Below are the code and all the weights of a small trained network. Each question names an input and a class and asks about switching units off, where a switched-off unit gives its printed mean instead of its output.

import numpy as np


def w(rows, s, z=0):
    codes = np.array(rows[::2]) - 128.0
    scale = np.full(codes.shape[1], s)
    scale[-1] = z or s
    return codes * scale


def f(y):
    return np.maximum(y, 0)


def log_softmax(a):
    a = a - a.max(-1, keepdims=True)
    return a - np.log(np.exp(a).sum(-1, keepdims=True))


def net(x, mask):
    res = np.array(x, float).reshape(1, 5) / 4 @ E
    y = f(res @ A[0][:, :-1].T + A[0][:, -1])
    res = res + np.where(mask, y, B[0][:, -1]) @ B[0][:, :-1]
    return log_softmax(res[-1] @ U[:, :-1].T + U[:, -1])


A, B = {}, {}
E = w([
[57,210,114,154],'x0',
[38,36,182,184],'x1',
[128,128,126,129],'x2',
[78,118,102,2],'x3',
[128,128,129,128],'x4',
],0.014)
A[0] = w([
[83,190,136,121,51],'neuron 0',
[160,160,105,64,129],'neuron 1',
[167,48,80,105,12],'neuron 2',
[202,153,155,227,66],'neuron 3',
[182,91,135,103,49],'neuron 4',
[214,150,100,76,121],'neuron 5',
[80,57,140,121,158],'neuron 6',
[137,164,29,101,117],'neuron 7',
[103,163,116,170,104],'neuron 8',
[94,191,165,131,61],'neuron 9',
[48,53,130,122,62],'neuron 10',
[52,98,64,4,6],'neuron 11',
[77,105,110,26,54],'neuron 12',
[201,134,48,151,125],'neuron 13',
[179,85,147,116,24],'neuron 14',
[79,179,112,150,33],'neuron 15',
[216,61,178,120,97],'neuron 16',
[56,62,108,154,59],'neuron 17',
],0.014,0.0018)
B[0] = w([
[85,208,101,69,175],'neuron 0',
[173,133,194,126,203],'neuron 1',
[41,166,100,55,179],'neuron 2',
[146,9,117,214,226],'neuron 3',
[68,159,113,90,174],'neuron 4',
[185,156,183,121,221],'neuron 5',
[178,92,208,93,196],'neuron 6',
[174,162,215,141,200],'neuron 7',
[82,145,48,109,169],'neuron 8',
[117,197,77,61,169],'neuron 9',
[188,143,212,85,208],'neuron 10',
[149,34,79,224,250],'neuron 11',
[110,2,61,182,220],'neuron 12',
[154,109,190,133,194],'neuron 13',
[123,202,62,78,170],'neuron 14',
[76,160,84,68,176],'neuron 15',
[62,173,10,68,205],'neuron 16',
[195,203,172,92,201],'neuron 17',
],0.0085,0.017)
U = w([
[101,67,98,210,253],'0',
[133,148,249,95,36],'1',
[49,174,40,42,79],'2',
],0.014,0.0053)

Each question gives the input, the list of numbers given to net, and the class t.
The units are the neurons (one row each of A and B). Each row of codes is followed by its name. A weight is (code - 128) times the scale printed after its matrix; where a second scale follows, it is the last column's (A, B and U).
mask holds one flag per neuron, in row order. A switched-off neuron (its flag False) gives its mean, the last column of its row in B, instead of its output. The means were averaged over made-up inputs and are rounded, as every weight is.
A unit's drop is (log p(t) with every unit on - log p(t) with that unit switched off) / (log p(t) with every unit on - log p(t) with every unit switched off).
The circuit of an input: a set's keep is (log p(t) with only the set's units on - log p(t) with every unit switched off) / (log p(t) with every unit on - log p(t) with every unit switched off). Starting from the 12 units with the biggest drops (on a tie, the unit counted first), units are removed one at a time, each time the one whose removal leaves the highest keep (on an exact tie, the one counted first), for as long as the keep stays at least 0.8.
units of the circuit, in order: the units of the circuit, biggest drop first
unit that matters most: the unit with the biggest drop
top k neurons: the k neurons with the biggest drops, biggest first
drop when u is switched off: that unit's drop, to one decimal
input [-8,5,-1,-6,7], class 2: units of the circuit, in order	[neuron 16]
input [1,-6,-1,8,2], class 0: top 2 neurons	[neuron 11; neuron 12]
input [6,4,4,6,6], class 0: top 4 neurons	[neuron 11; neuron 12; neuron 16; neuron 2]
input [6,7,1,4,7], class 1: top 2 neurons	[neuron 10; neuron 6]
input [-2,1,-4,1,6], class 2: top 2 neurons	[neuron 3; neuron 11]
input [-2,7,8,6,6], class 1: top 4 neurons	[neuron 10; neuron 17; neuron 6; neuron 3]
input [-1,7,6,6,-3], class 1: top 2 neurons	[neuron 10; neuron 17]
input [-5,-8,-3,8,-6], class 0: top 2 neurons	[neuron 11; neuron 12]
input [-8,3,-6,7,-6], class 2: top 2 neurons	[neuron 2; neuron 16]
input [7,3,0,7,-1], class 0: top 3 neurons	[neuron 11; neuron 12; neuron 16]
input [7,-3,8,8,0], class 0: top 2 neurons	[neuron 11; neuron 12]
input [-7,0,-7,-3,3], class 2: drop when neuron 3 is switched off	0.0
input [3,-3,3,6,-3], class 0: drop when neuron 11 is switched off	0.1
input [-8,1,-4,-7,5], class 2: drop when neuron 16 is switched off	0.9
input [5,-7,-7,3,3], class 1: unit that matters most	neuron 7
input [-5,3,-5,8,6], class 0: drop when neuron 11 is switched off	0.9
